Questions about the table below. Rows and columns are numbered from 1.
1) Find the entry just left of 127.
2) Find the entry just right of the smallest entry.
3) Find the entry directly below the largest entry.
4) Find the entry just left of 135.
5) Find the entry directly above 139.
6) Find the entry just left of the largest entry.
7) Find the entry at row 3, column 1.
8) Find the entry just right of 111.
[[130 114 145 136 131]
 [124 127 143 132 128]
 [121 136 129 135 122]
 [124 131 130 137 123]
 [134 110 144 134 134]
 [125 147 106 123 122]
 [126 125 137 137 126]
 [133 129 112 129 126]
 [125 143 111 130 121]
 [120 139 131 124 125]]
1) 124
2) 123
3) 125
4) 129
5) 143
6) 125
7) 121
8) 130

data =
[[130 151 134 128 124 114 121]
 [124 128 124 138 121 135 128]
 [128 113 125 137 126 147 129]]
Counting starts at 1.
The entry in row 2 and column 1 is 124
Read off the bottom-left entry.
128
The entry just right of 126: 147
The entry in the top-left corner -> 130
The bottom-right entry -> 129
The entry at row 1, column 2 -> 151
Read off the entry in the top-right corner.
121
The entry at row 1, column 3 -> 134

M = [115 129 114 125 145 106 136 121 144 130 121 157]
Which number is the entry just left of 125?
A: 114
Which number is the maximum?
A: 157
